Every row comes from one small tree of marks. The marks that hang from a mark follow it in brackets, in alphabetical order. Every link used is in the known rows. Which tree was each row made from?
Each row is shifted at random along 8 fixed directions that mean nothing.
Known rows:
dukaza{lemap{denapaf{zisigad{divaduv}} refa{dubo}}}: [-1.23  0.51 -3.15 -0.75  1.81 -0.69  2.10 -3.15 -2.06 -0.40 -0.15  1.51
  0.79 -0.35 -2.20 -1.04 -1.56 -4.70 -1.38 -2.03 -0.87 -0.59 -0.62 -1.95
  0.37  1.02 -0.34  0.46 -1.43 -0.64  1.50 -1.98  1.34  1.40 -1.30 -0.33
  2.49 -2.61 -2.83  3.45  2.91]
divaduv{dadiz{refa zisigad{dukaza{vema}}} lemap{dubo}}: [ 2.25 -2.58  2.40  0.17 -0.33  0.91 -1.78  3.11  1.55  3.66  2.97 -2.60
  2.48  1.69  3.56  1.71  0.77 -0.91 -0.86  0.68  1.19  4.09  2.10 -0.76
 -1.91 -6.05 -5.37  3.08  3.04  1.66 -5.64  1.35  0.77 -3.04  2.29  2.08
 -1.31  1.41  1.23 -0.64 -1.26]
vema{dubo{denapaf{zisigad} divaduv{lemap}}}: [-0.46 -5.98 -1.36  0.61  0.26 -0.46  1.39 -2.14 -0.18  1.68  4.36 -5.42
 -1.61  1.53  5.27  0.57 -2.51 -3.88  1.75  2.18  0.94  2.67  0.99 -6.46
  0.81 -3.87 -3.71  1.86  3.00 -1.74 -1.36  0.19 -1.78 -4.22 -1.80  0.41
 -2.87  0.81 -1.39 -0.06  4.41]
zisigad{denapaf divaduv{dadiz{dubo} lemap{dukaza{vema}}}}: [ 3.16  2.79 -1.02  0.71  1.10  0.56 -1.79  0.47  1.65 -3.27 -1.57  0.62
  1.89 -4.46 -2.27 -0.10  0.59  2.67 -2.05 -1.71 -2.15 -2.17 -2.86  2.17
 -0.03  2.33  2.91 -1.40 -2.08  0.13  2.08 -1.34 -0.11  1.29  0.02 -0.66
  2.65 -0.57 -0.04 -0.93 -2.00]
refa{divaduv{dadiz{dukaza{denapaf vema}} lemap}}: [-0.09  0.38 -3.75 -2.26 -0.27 -0.16  1.18 -0.78  0.29  0.52  1.85 -0.47
  2.38  0.41 -2.34 -0.92 -3.02 -1.45 -0.67  0.95 -1.34  1.81 -1.65 -1.30
 -0.52  0.15 -0.22 -0.29  0.04 -1.91  1.62  0.17  1.36  0.07 -0.25 -0.73
  1.67 -0.18 -1.41  1.97  0.98]
dadiz{divaduv dubo{refa} dukaza}: [-1.42  3.24 -0.57  2.64  1.81  1.62 -0.24 -0.96 -0.92 -4.68 -1.65  0.57
  0.32 -1.73 -4.36  0.50  0.91  1.48  2.64 -1.43 -0.27  1.54 -2.12  3.48
  0.69  4.09  3.29 -1.30 -5.63  0.18  2.31  0.19 -0.08  2.44 -0.35  2.19
  5.35 -1.31  0.61 -1.68 -2.68]
refa{divaduv dubo{denapaf{zisigad{dukaza{vema}}}}}: [-0.08  2.18  1.86  0.38 -2.23 -1.25 -3.22  3.80  2.73 -1.20 -2.03 -2.93
  0.53 -1.44  2.00  1.65  0.77  4.88  0.91  1.06  2.43 -0.51 -0.71  2.58
  1.42  3.17  1.32  2.27  0.62  0.83 -0.87  0.41 -2.78  0.36 -2.01 -0.61
 -1.72  4.60 -0.12 -2.23 -2.50]
zisigad{divaduv{dadiz lemap} dukaza}: [ 0.85 -0.78  2.56  2.54 -0.33  0.84 -2.95 -0.39  1.33  0.01 -0.68  0.35
  0.33 -0.96  1.08  0.46  3.15  2.83  1.24 -2.02 -1.30 -1.18 -1.17  2.70
  2.02  1.45 -1.36 -2.51  2.82 -1.47 -0.88  1.97 -1.82 -2.43  1.59  2.50
  0.70 -2.31  0.33 -6.51 -0.23]
zisigad{divaduv dukaza{denapaf}}: [ 1.66 -1.00 -0.06 -0.19 -0.06  1.40 -0.37 -1.58 -0.98  1.14  1.46 -0.52
  2.62 -0.81  3.03 -2.06  0.71 -0.34 -1.43  1.39 -1.03  2.83  1.47 -1.86
  1.01 -2.27 -3.11  2.12  3.33  3.10 -0.60 -2.00  0.77  1.91 -2.44  0.44
 -0.83 -0.36 -0.37 -1.87  2.31]
lemap{denapaf{zisigad{dukaza}} divaduv refa{dubo}}: [-1.13 -3.05 -0.86  1.64  0.71  0.84  0.78 -1.46 -0.86 -1.47  1.85 -4.32
 -2.69 -0.20  2.56  1.80 -2.94 -2.50  0.23  1.03  4.62 -1.61  1.06 -3.96
  0.69 -1.08 -0.22 -0.75  0.81 -2.86 -1.35 -2.54 -1.29 -3.71 -0.34 -3.37
 -2.19  1.42 -0.81  1.11  2.35]
denapaf{zisigad{dukaza{lemap{divaduv}}}}: [-1.32 -2.09 -3.53 -2.08  0.20 -1.18  2.29 -2.36 -2.52  0.02  0.78  1.15
 -2.18  0.62  0.13 -2.80 -1.88  0.27  0.01  1.85 -0.35 -2.79  2.47 -1.62
  1.57 -0.62  1.15 -1.16  0.33 -0.05  3.39 -2.89  1.43  0.63 -0.46 -3.61
 -1.79 -1.08 -1.48  3.26  4.06]
denapaf{zisigad{dukaza{vema}}}: [ 1.34 -1.25 -3.50  0.87 -0.61  0.69  1.49  1.28  0.73  1.05  0.98 -0.10
 -0.08  0.02 -1.42 -1.01 -0.71  2.43 -2.03  1.95 -1.80 -3.66  0.00  1.63
  0.26  0.69 -0.34  0.18 -0.39 -0.34  1.97 -0.21 -0.24  1.18  0.34 -2.87
 -0.44 -0.05 -1.27  4.05  0.83]
zisigad{divaduv{dadiz{dubo} lemap} dukaza}: [-0.76 -2.19  0.26  0.18 -0.20  0.82  0.73 -1.95 -0.12  1.22 -0.51  1.91
 -1.94 -0.36  0.88 -2.15  1.57  2.27  1.07 -1.16 -2.09 -1.00  1.62 -0.36
  1.88  0.41 -0.83 -3.92  2.43 -0.02  2.19  0.35  1.09 -0.37  2.10  0.70
 -0.42 -2.19 -0.06 -1.66  1.81]
lemap{denapaf divaduv refa}: [-1.10  2.98  1.34  0.04  0.62 -1.45  0.66 -1.04 -1.86 -1.89 -3.28  3.52
 -1.59  1.30 -0.90 -0.27  1.29 -0.78 -0.46 -0.75  2.01 -3.46  0.48 -0.47
 -1.34  3.63  3.86 -2.35 -0.71 -1.60  0.08 -1.20  0.12  1.04 -0.77 -1.07
 -2.06  1.61  0.83 -0.54 -2.46]
divaduv{dadiz{dubo dukaza{denapaf{zisigad} vema}} lemap}: [-0.69 -2.40 -0.83 -1.11  2.97  0.26  0.78 -2.83 -1.59 -0.32  4.40 -1.37
 -1.68 -0.79 -0.52  1.02 -2.89 -3.47  0.00 -1.08  0.61  1.02  0.60 -0.77
  0.30 -5.20 -0.96 -1.10 -1.46 -2.09 -1.19  0.12  1.11 -4.02  2.46  0.12
  1.77 -3.84 -0.15  1.88  4.31]
dadiz{dubo dukaza{denapaf} refa{divaduv lemap} zisigad}: [-1.21  0.02  0.80 -0.23 -0.27 -0.26 -2.76 -1.03  0.30 -2.74  1.16 -2.18
  0.50  0.04  1.91  1.09 -1.53 -2.57  2.76  0.71  1.86  4.72 -0.02  0.38
  1.42 -3.11  0.38  1.38 -0.85 -0.95 -0.78 -0.65  0.29 -3.69  1.62  2.09
  3.84 -1.57  1.20 -2.25  2.68]
zisigad{denapaf dukaza{vema}}: [ 1.06 -1.53  1.86  0.86 -0.75  1.45 -0.30 -0.55 -0.31  1.78  1.12 -0.04
 -0.92 -0.41  2.71 -0.93  2.05  0.21 -1.19  0.22 -1.10 -0.80  1.21 -0.46
  1.62 -1.94 -1.32  0.45  3.72  1.10 -0.42 -0.03 -1.43 -0.19 -0.24  0.29
 -2.72 -0.58  0.28 -2.04  2.06]
dubo{refa{divaduv{dadiz{zisigad} lemap{denapaf dukaza{vema}}}}}: [-1.41 -1.77  1.05  0.17 -1.32 -1.10  2.36 -0.33  1.27  4.75 -0.85  2.22
 -3.55  4.38 -0.33 -1.14  1.91 -0.83  0.84  0.36 -1.84 -2.21  1.45 -0.68
 -1.77  1.58 -1.83 -3.64  1.92 -1.89  0.41  2.78  0.63 -0.83  4.11  1.85
 -2.38  0.53 -0.40  1.44 -1.54]
divaduv{dadiz{dubo refa{lemap} zisigad{denapaf}}}: [-2.11  0.82 -0.27  1.88  2.32  0.71  0.57 -1.44  0.25 -1.21  0.28  0.43
  0.70 -0.24 -2.56  0.36 -0.12 -2.54  0.06 -2.79 -0.39  2.11 -0.94  0.15
 -0.14  0.04  1.24  0.30 -2.87 -0.08  1.30 -0.67  0.97  1.38  0.80  2.72
  5.02 -3.47 -1.83  1.65  1.36]
dukaza{denapaf{zisigad} lemap{divaduv refa} vema{dubo}}: [ 3.08  1.05  1.42 -2.55 -0.93 -1.93 -0.23  1.21  1.63  0.07 -1.48  1.17
 -1.94 -0.87 -0.30  2.72 -0.69  1.86 -1.91  0.24 -1.21 -3.54 -0.38  2.55
 -0.91  0.04 -0.37 -0.36  0.50  0.49 -1.28  2.44 -1.49 -1.54  0.21 -2.20
 -1.71 -0.93  0.60  0.77 -1.26]
dadiz{dubo dukaza{denapaf lemap} refa{divaduv} zisigad}: [ 0.23  0.19 -1.14  0.02 -0.97  2.48 -1.00 -0.30  1.25 -3.04  1.14 -3.92
  1.36 -2.11 -0.76  2.01 -2.90  0.16  2.15  1.82 -0.32  3.34 -1.85  0.26
  0.34 -0.36  0.72  0.70 -1.73 -0.33  2.00 -0.16 -1.00 -1.89  0.42  0.18
  4.87 -1.46  0.09 -1.22  0.60]
zisigad{denapaf divaduv{dadiz} dukaza{lemap}}: [ 0.98 -0.31  1.52 -0.30  0.89  0.27  0.49 -1.74 -0.61  0.94 -1.87  3.32
 -2.65 -2.07  0.24 -2.69  3.04  2.29 -0.92 -1.37 -1.98 -3.65  1.83  1.43
  0.94 -0.30  0.43 -4.24  1.13  2.99  3.15 -2.66  1.15  1.89  1.54 -0.45
 -0.09 -2.35  0.59 -0.98  1.27]
vema{dubo{divaduv{dadiz} refa}}: [ 0.90  0.24 -0.15  2.21  1.12 -0.44  0.31  1.27  1.31  0.60 -0.12 -1.22
  0.98  1.12 -1.01  0.65  1.47 -0.29  0.63 -0.21 -0.55  1.60 -1.33  0.95
 -1.09  1.44 -1.59  1.14 -1.75  0.30 -1.40  1.98 -0.44  1.36 -1.54  2.36
  0.81  0.82 -0.31  0.36 -2.70]
dadiz{dubo refa{divaduv{lemap{dukaza{vema}}}} zisigad{denapaf}}: [ 0.94  0.18  0.19  1.68  0.44  1.46  0.21  1.60  2.06 -0.43 -0.75 -0.84
 -0.82  0.33 -0.01  1.20  0.83  0.28 -0.06 -0.48 -0.23 -0.34  1.59  1.85
 -1.42 -1.23  0.38  0.09 -2.21  1.24  0.77 -1.22  0.56  0.28  2.65  0.22
  2.61  0.10  0.86  2.37 -1.56]
dadiz{dukaza{vema} refa}: [-2.19  2.10 -1.25 -2.53  1.67 -0.40  2.16 -2.32 -3.93 -1.46  0.13  2.89
 -1.77  0.58 -2.84 -2.36 -0.54 -0.65  0.55  0.95 -0.44  0.39  1.63  1.19
  0.36 -0.58  3.78 -1.27 -2.41  0.29  2.14 -1.54  3.59  1.98  0.48 -1.41
  0.23 -1.60  1.41  2.20  0.68]
divaduv{lemap{denapaf{zisigad{dukaza}} dubo refa}}: [ 0.99  1.57  2.09  2.56  1.52  2.27 -0.50  1.88 -0.66  0.95 -1.27 -0.05
  2.25  0.13  0.45  1.63  2.99 -1.17 -2.30 -2.90  1.57  0.40  1.36  1.05
 -3.25 -0.08 -2.42  2.93 -1.12  1.78 -3.64 -0.82  0.15  2.17 -0.43  1.02
  0.07  0.78  0.05  0.10 -3.04]
divaduv{dadiz{dukaza{lemap} refa{dubo{denapaf{zisigad}}}}}: [ 0.00  0.02  1.47 -0.22 -3.32  0.76 -0.62  4.10  1.49  0.68 -0.78 -2.61
 -0.20 -1.99 -1.25  1.22  0.03  7.27  1.90  4.00  0.21 -1.41 -1.37  1.94
 -0.57  2.70  2.02 -1.36  0.14  0.86  1.72  1.63 -1.88 -0.46  0.21 -1.73
 -1.10  3.78  1.42 -1.03 -4.63]
lemap{denapaf divaduv{dadiz{dubo dukaza{vema}}} refa}: [-0.32 -0.69 -2.72  1.95  0.77  1.92  4.68 -0.53  1.00  0.68 -0.11  2.07
 -3.01  0.76 -4.56  0.22 -2.14 -1.58 -2.10 -0.42 -0.37 -4.93 -1.88 -1.27
 -2.56  2.53  1.05 -6.15 -2.76 -4.22  2.22  1.15  0.56 -0.64  3.88 -2.37
  1.14 -0.13  0.04  5.78 -1.16]
vema{lemap{denapaf divaduv{dadiz{refa zisigad}} dubo dukaza}}: [ 0.91 -2.82  0.96  1.40 -1.52  1.13 -1.43  2.72  0.59  0.25  1.06 -2.75
  0.50  0.41  2.75  1.72 -1.52 -1.43  0.65  0.95  3.38  0.24 -0.88 -3.21
 -0.98 -3.12 -1.23  1.32  0.33 -1.13 -3.25 -0.16 -2.28 -3.36  0.42 -1.13
 -1.79  3.28  2.00 -0.77 -0.52]
dadiz{dukaza{vema{dubo lemap}}}: [ 0.40 -1.11 -2.56 -0.93 -1.02  1.12  1.43  1.47 -1.09  1.13  1.45  0.60
  0.43  0.18 -1.23 -1.16 -1.29  0.27 -0.14  1.81 -1.51  0.23 -0.55 -0.01
  0.33 -1.91 -0.33  0.71 -0.70  0.21  1.07  0.88  0.63  0.64 -0.07 -1.23
 -0.13  0.49  1.21  2.61  1.00]
divaduv{dadiz lemap{dukaza refa}}: [-3.11  1.83  0.26 -2.05  0.61  0.05  1.02 -1.63 -3.14 -0.91 -0.40  2.14
  0.82 -0.22 -2.24 -1.13 -0.83 -0.37  0.42 -1.30  0.65  0.75  0.55 -1.42
 -0.89  1.46  3.17 -0.95 -0.42 -0.93  1.18 -0.65  2.24  1.98 -0.89 -0.89
 -0.98 -1.14 -1.05 -0.70 -0.60]
vema{dubo{refa} lemap}: [ 0.95 -1.26 -2.08 -0.47 -1.30 -2.17  0.24  2.12 -0.40  2.02 -1.48  1.90
  0.91  1.87 -0.08 -2.05  1.50 -0.65  1.15  1.12 -2.45  0.80 -0.63 -0.26
  0.06 -0.62 -1.66  1.53 -0.33  0.00 -0.25  1.62  0.79  0.70 -0.83  1.29
 -0.65  1.51  1.08  2.19 -0.47]
divaduv{dadiz{refa} lemap{denapaf{zisigad} dukaza}}: [-0.36  0.84  1.97  0.82  0.40  1.34 -0.42  0.58 -0.15  0.50  0.97 -1.18
  2.22  0.26 -0.85  1.24  0.19 -1.22 -0.57 -1.20  2.17  1.58 -0.70  0.01
 -2.70 -0.57 -0.30  1.41 -0.66 -0.97 -2.67  0.62 -0.25 -0.08  0.34  1.17
 -0.25  0.12 -0.01 -0.91 -1.95]
dukaza{denapaf vema{dubo}}: [ 0.17  3.43  0.43 -1.19  1.47  0.16  1.11 -1.16 -0.33 -0.38 -0.35  2.30
  0.75 -0.83 -1.46  0.24 -0.11 -1.54 -2.91 -2.36 -2.02  1.59 -0.74  0.88
 -0.19  0.30  0.33  2.85 -1.07  1.46 -0.59  1.83  0.00  3.79 -2.28  1.42
  0.74 -3.02 -1.50  2.03  1.46]
denapaf{zisigad{divaduv dukaza{lemap{refa} vema}}}: [ 0.38  1.16  1.26  0.06 -0.38 -0.37 -1.40 -0.67  0.13 -1.14 -1.57  1.27
  0.41 -0.69  0.00  0.11  1.47  2.34 -0.22 -1.38 -0.82 -0.74  0.20  2.46
  1.42  2.24  0.06  1.03  1.55  1.32  0.13  0.32 -0.43  1.53 -1.52  0.47
 -0.40 -2.26 -1.53 -3.31  0.09]
denapaf{zisigad{divaduv{dadiz lemap{dubo dukaza{vema}}}}}: [-1.25 -1.24  2.32  0.05 -0.54  0.41  0.23  0.43 -0.23  0.58 -0.50 -0.87
 -2.16 -0.06  1.94  0.83  0.46  3.56  0.59 -0.21  1.20 -0.64  2.93 -0.57
  0.00  0.30  0.20  0.59  1.51  2.51 -0.05 -0.55 -0.38  1.17 -0.71 -0.81
 -2.69  0.37 -1.20 -1.14 -0.58]
refa{dubo{divaduv{dadiz}} lemap{dukaza}}: [-2.93 -1.46  0.01 -0.38 -0.51 -2.62 -0.09  0.58 -0.26  1.93  0.00  1.09
 -1.40  1.73  1.22 -1.19  0.06 -1.60  1.36 -0.84  1.85 -1.34  1.37 -0.12
  1.88 -1.02 -0.41 -0.61 -0.54 -0.30 -0.47 -0.57  0.78 -1.18  1.50 -0.30
 -0.57  1.31  0.58  2.28  1.93]
zisigad{denapaf divaduv{dadiz lemap{refa}} dukaza{vema}}: [ 4.79  1.48  2.80  1.83 -0.65  0.48 -1.92  2.12  3.81  2.25 -2.58  4.21
  0.63 -1.16 -0.64 -0.51  5.10  2.95 -3.35 -2.65 -3.77 -3.57 -1.28  5.33
 -0.90  1.11 -2.50 -3.22  2.47  0.39 -1.27  2.57  0.25  0.00  4.07  2.26
  0.18 -1.54  1.42 -2.57 -3.10]
dukaza{lemap{divaduv{dadiz{dubo zisigad}} refa} vema}: [ 0.13 -0.35 -1.13 -3.87  0.76 -0.96  1.07 -1.63 -1.55 -1.21  1.30 -0.55
 -0.38 -0.34 -1.34  1.44 -3.14 -0.98 -0.05  0.55 -0.22 -0.08  0.59 -2.17
  0.06 -0.99  1.55  0.12  0.50  0.98  1.02 -1.03  0.95 -0.60 -1.86 -2.77
 -0.78 -0.87 -0.54  0.35  0.24]

Which tree is each row?
[-0.53  2.10 -0.22  0.85 -0.69 -0.36 -0.16  1.83  1.19  0.65 -2.47  0.63
  1.04  1.10 -1.16 -0.26  1.96  1.22  0.27 -0.67  0.09  0.05  0.25  3.02
 -0.33  2.52 -0.21  0.44 -1.05 -0.18 -0.34  0.34  0.74  1.47  0.78  0.73
  1.23  1.39  0.24  1.56 -2.48]
dadiz{refa{divaduv{lemap{denapaf{zisigad{dukaza}}}} dubo}}
[-2.83  0.12  1.79 -0.24 -2.03 -0.51 -1.01 -1.71 -0.24 -1.41 -1.21  1.77
 -1.37  1.37  2.57 -1.16  0.92  1.69  3.01  0.17 -0.01  1.23  1.64 -0.88
  2.76  1.65  2.06 -0.45  3.35  0.52  2.44  0.36 -1.16  0.27 -0.27  2.54
 -0.63 -1.50 -1.12 -4.44  2.05]
dadiz{divaduv zisigad{dukaza}}
[-0.65 -0.17 -0.46  2.22  0.61  0.97  1.32  0.41  0.95  0.58  0.40  0.68
 -0.46  0.97 -2.34  0.94 -0.65 -0.13 -0.14 -0.19  0.19 -1.28 -1.54  1.03
 -0.48  0.97 -0.45 -2.67 -1.71 -2.12 -0.50  1.46 -0.50 -0.84  2.13  0.27
  1.97 -0.29  0.21  1.56 -0.83]
lemap{divaduv{dadiz{dukaza{denapaf} refa{dubo}}}}
[ 0.68 -0.70  3.96  1.21 -2.85  0.02  1.26  3.79  1.86  5.55 -0.87  4.69
 -1.05  3.71  1.37 -0.47  1.94  1.75 -1.99  1.05  1.01 -3.55  1.58  1.23
 -2.39 -1.15 -2.85 -2.32  1.67  0.61 -3.58  3.39 -1.02  0.27  3.65  0.25
 -4.20  3.34  2.36  1.45 -2.79]
lemap{divaduv{dadiz} dukaza{denapaf}}
[ 3.83  0.64 -0.79  1.77  0.40 -1.41 -0.73  2.27  3.11  1.29  1.43 -1.50
  3.72  0.64 -0.81  0.43  0.74 -0.55 -1.94  2.37 -0.91 -0.93 -3.61  0.71
 -3.05  1.36 -1.66  1.07 -0.84 -0.60 -1.62  1.15 -1.55 -0.11 -1.24  1.39
  0.22  3.69  0.45 -0.07 -3.88]
dubo{denapaf divaduv{dadiz}}
[ 0.74  1.10  3.63 -2.18 -2.10 -0.47 -1.96 -0.60  0.18 -1.46 -2.69  1.12
 -3.19 -2.68  3.33 -0.93  2.16  6.53  0.92  0.83 -1.16 -1.57  1.69  1.38
  2.89  1.74  2.53 -1.73  4.03  2.25  1.70  0.74 -1.22  0.50 -1.15 -1.04
 -4.15 -0.44  1.37 -5.19  0.26]
zisigad{divaduv dukaza{denapaf vema{dubo}}}
[-2.64  2.16 -1.73  0.45  3.18  1.06  2.18 -2.27 -3.15 -3.46 -2.38  1.85
  0.05 -0.46 -3.00 -0.10 -0.79 -4.43  0.30 -4.47  1.36  1.54 -0.95 -1.94
 -1.09  1.31  2.65  1.12 -4.61 -0.21  1.49 -2.33  1.41  4.38 -3.46 -0.02
  2.53 -2.69 -0.92  1.99  1.40]
vema{dubo lemap{denapaf divaduv refa}}
[-2.69  0.04 -0.45 -1.07  1.12 -0.45  0.36 -0.83 -1.49 -1.52  1.02 -0.46
  0.13 -0.03 -0.76 -0.55 -1.72 -0.78  1.28  0.24  1.62  2.46  1.24 -1.36
  0.29 -1.63  2.77  0.76 -1.99  0.93  1.39 -2.05  1.99  0.84 -0.21 -0.19
  1.63 -0.74 -0.39  1.72  1.26]
divaduv{dadiz{dubo refa{lemap{dukaza}} zisigad}}
[ 1.56 -0.75 -1.18  1.24  1.86  0.71  0.22  2.51  0.67  0.04  0.56 -2.89
 -1.24 -0.69 -1.29  1.64  0.13  2.33 -0.39  0.66  2.37 -4.07  1.47  3.13
 -2.22 -1.49  0.59 -1.62 -3.88  0.70  0.60 -3.11 -0.11 -0.42  1.42 -3.45
  1.61  2.27  1.73  3.63 -2.35]
refa{divaduv{dadiz{dubo} lemap{denapaf{zisigad{dukaza}}}}}
[ 1.89 -3.05 -2.28 -1.74 -1.94  2.21  1.32 -0.03 -0.15  2.10  2.71 -2.31
  1.21 -0.74  2.00 -0.97 -2.27 -0.01 -1.61  3.05 -1.83  1.36  0.29 -3.91
  0.43 -2.65 -2.71  1.78  3.48  1.06  0.50 -0.14 -0.37 -0.05 -1.66 -2.69
 -2.74  0.84 -0.06  1.23  2.44]
zisigad{dukaza{denapaf vema{lemap{divaduv dubo}}}}
[-1.61  1.58  1.57 -1.53 -1.18  1.52  2.53  0.97 -1.06  1.85 -0.94  1.93
 -0.53  0.79  1.19 -0.64 -1.50 -1.10 -2.75 -0.44  1.76  1.99  2.78 -2.99
 -1.71 -0.53 -0.84  1.47  0.76  2.36 -1.93  0.11  2.12  3.77 -0.52 -2.42
 -3.57  1.94 -0.60  2.98 -1.03]
lemap{dubo dukaza{denapaf vema} refa{divaduv}}
[ 0.49  0.32 -0.98  1.29  0.53 -0.93 -0.43  0.74  1.41  0.65  0.10 -0.68
  2.41  0.88  0.23 -0.27  0.24 -2.59 -0.48 -0.01 -0.65  3.10 -2.53 -1.72
 -1.15  0.50 -1.74  2.24 -0.65 -0.90 -1.32  1.39 -0.19  0.65 -0.86  2.81
  0.57  1.12 -1.00  0.46 -0.33]
vema{dubo{denapaf refa{lemap{divaduv{dadiz{zisigad}}}}}}
[-2.14  1.06  2.61  0.76  1.21  1.38 -1.29 -2.12 -2.04 -2.39  1.05 -0.75
  0.56  0.01  0.15  1.76 -0.29 -3.58  1.37 -2.93  2.07  4.01 -1.00 -0.51
  0.80 -0.52  0.08  2.96 -0.18 -0.42 -2.64  1.04 -0.94 -0.15 -2.30  2.85
  0.64 -2.85 -0.63 -4.78  1.60]
dadiz{dukaza{vema{lemap{denapaf{zisigad} dubo{divaduv} refa}}}}
[ 0.04  1.01  2.01 -4.16  0.14 -2.23 -0.30 -0.78 -1.86 -0.01 -0.30  0.68
 -0.24  0.51  1.29  0.53  0.48 -0.13  0.96 -0.71 -0.20  1.75  1.93 -0.31
  0.98 -1.23  0.47  3.09  1.49  3.81 -0.83  0.45 -0.01  1.45 -4.01  0.35
 -2.70 -0.30  0.50 -2.12  0.08]
dukaza{lemap vema{dubo{divaduv}}}
[-1.88  1.75  3.14 -0.58  0.08  0.13 -0.67  0.26 -1.14  0.29 -0.69  0.29
 -0.34  1.88  0.23  0.66  1.56 -1.73  1.62 -1.26  2.55  3.80  1.18  1.89
 -0.53 -1.73  0.02  1.54 -0.71  1.30 -2.24  0.30  1.13  0.53  0.25  1.94
  0.36  0.10  2.53 -1.86 -0.93]
dadiz{dukaza{vema{dubo}} refa{divaduv lemap{denapaf}}}
[-0.63 -0.70 -0.79  2.80  1.22  1.45 -0.49 -0.27  0.75 -1.59  0.29 -1.43
 -0.20  0.24  0.36  2.15 -0.04 -0.46  1.20 -1.52 -0.27 -0.24  0.17  0.06
  0.09  0.24  0.02  0.16 -1.23 -0.22  1.07 -0.87 -1.60 -0.98  1.21  1.52
  3.95 -1.81 -1.32 -0.52  0.33]
dadiz{divaduv{lemap{dubo}} zisigad}
[-0.34 -1.94 -1.02  1.11  0.72  1.46  1.12 -1.92 -1.53  0.17  0.39 -0.80
 -1.21 -0.51  0.97 -0.58  0.19 -0.05  0.32  0.01 -0.61 -2.43  1.10 -2.19
  0.17  0.22  0.35 -1.73  0.48 -0.27  1.89 -2.42 -0.37 -0.22  0.01 -1.47
 -0.27 -0.11 -0.16 -0.28  0.87]
zisigad{divaduv{lemap{denapaf dukaza}}}
[-1.37  1.39 -0.05  1.46  1.64 -1.61  0.26 -2.03  0.26 -0.56 -1.33  1.68
  0.08  1.42 -0.91 -0.77  1.50 -2.76  0.51 -2.18 -1.06  1.47 -0.82  0.04
 -0.18  2.70 -0.35  0.46 -1.83 -1.52 -0.44  1.31  0.39  1.05  0.08  3.81
  1.38 -0.91 -1.76 -0.07  0.09]
dadiz{dubo{denapaf{zisigad} refa{divaduv{lemap}}}}
[-1.41  3.55 -0.13 -0.40  0.84 -1.24  0.14  0.11 -0.79 -1.07 -3.25  2.59
  0.55 -0.98 -3.96  0.33  1.10  0.83  0.13 -2.17 -0.88 -2.60 -1.45  2.98
 -0.16  4.47  2.45 -1.23 -2.80  0.27  2.05 -0.41  0.16  2.63 -1.03 -0.35
  2.71 -0.81 -0.93  0.35 -2.24]
dukaza{lemap{refa{divaduv{dadiz} dubo{denapaf}}}}
[-1.07  0.58 -1.90 -0.67 -0.15 -2.23 -0.67 -0.88 -0.17 -1.66 -1.23 -2.59
 -0.86 -0.21 -1.98 -0.17 -0.34  1.08  2.08  2.05  0.11 -1.52 -1.58 -0.51
 -0.34  4.28  3.50 -1.47 -1.28 -1.99  3.18 -1.83 -0.34 -0.44 -1.16 -1.64
  0.29  1.85 -0.80 -0.44 -2.04]
dubo{refa{divaduv{dadiz} lemap{denapaf{zisigad}}}}
[ 2.13 -0.71  0.63 -2.86 -0.27 -1.05 -0.76 -1.75 -1.03  0.39  0.74  1.00
 -1.16 -1.08  3.36 -2.27  0.54  1.57 -1.24  2.06 -1.18 -0.55  2.61 -0.37
  1.94 -2.75 -0.51 -0.37  3.74  2.39  0.13 -1.60  1.20 -0.20 -0.56 -1.60
 -3.26 -0.40  1.22 -1.43  2.49]
zisigad{divaduv dukaza{denapaf vema}}
[-5.45 -2.41 -2.53  1.63  1.40  1.97  2.50 -3.44 -0.81 -0.83  1.54 -3.36
 -2.02 -0.19 -2.48  0.84 -3.12 -2.28  2.68 -1.82  0.98  1.10 -1.08 -2.83
  0.96  1.67  1.36 -1.96 -2.52 -2.04  4.63 -2.03 -0.42  0.18 -0.25 -0.74
  4.44 -2.77 -2.95  1.11  3.73]
refa{divaduv{dadiz{dubo{denapaf{zisigad}} dukaza}} lemap}
[-1.03 -1.01  0.27  1.04 -1.20  1.13  0.10  1.38  1.00  0.78 -0.27 -2.57
 -0.17 -1.49  1.61  0.49  0.09  2.29  0.25  0.46  0.06  0.16  0.03 -1.11
  1.05  1.44 -0.77  2.20  1.01  1.74  0.71 -0.15 -1.63  1.64 -1.87 -0.22
 -1.31  1.84 -1.43  0.31  0.42]
refa{dubo{denapaf{zisigad{divaduv dukaza{vema{lemap}}}}}}
[-0.28  3.06  2.06 -1.58  1.28  0.17  1.44  0.45 -1.64  0.48 -2.04  4.26
 -1.62  0.90 -2.26 -0.49  1.87  0.04 -0.97 -1.94  0.64 -1.07  1.59  3.12
 -2.10 -0.12  0.79 -0.27 -2.89  3.06 -0.37  0.15  1.71  3.83  0.68  0.46
 -0.82 -0.61  1.76  1.45 -1.66]
dadiz{dukaza{lemap{denapaf{zisigad} divaduv} vema{dubo{refa}}}}
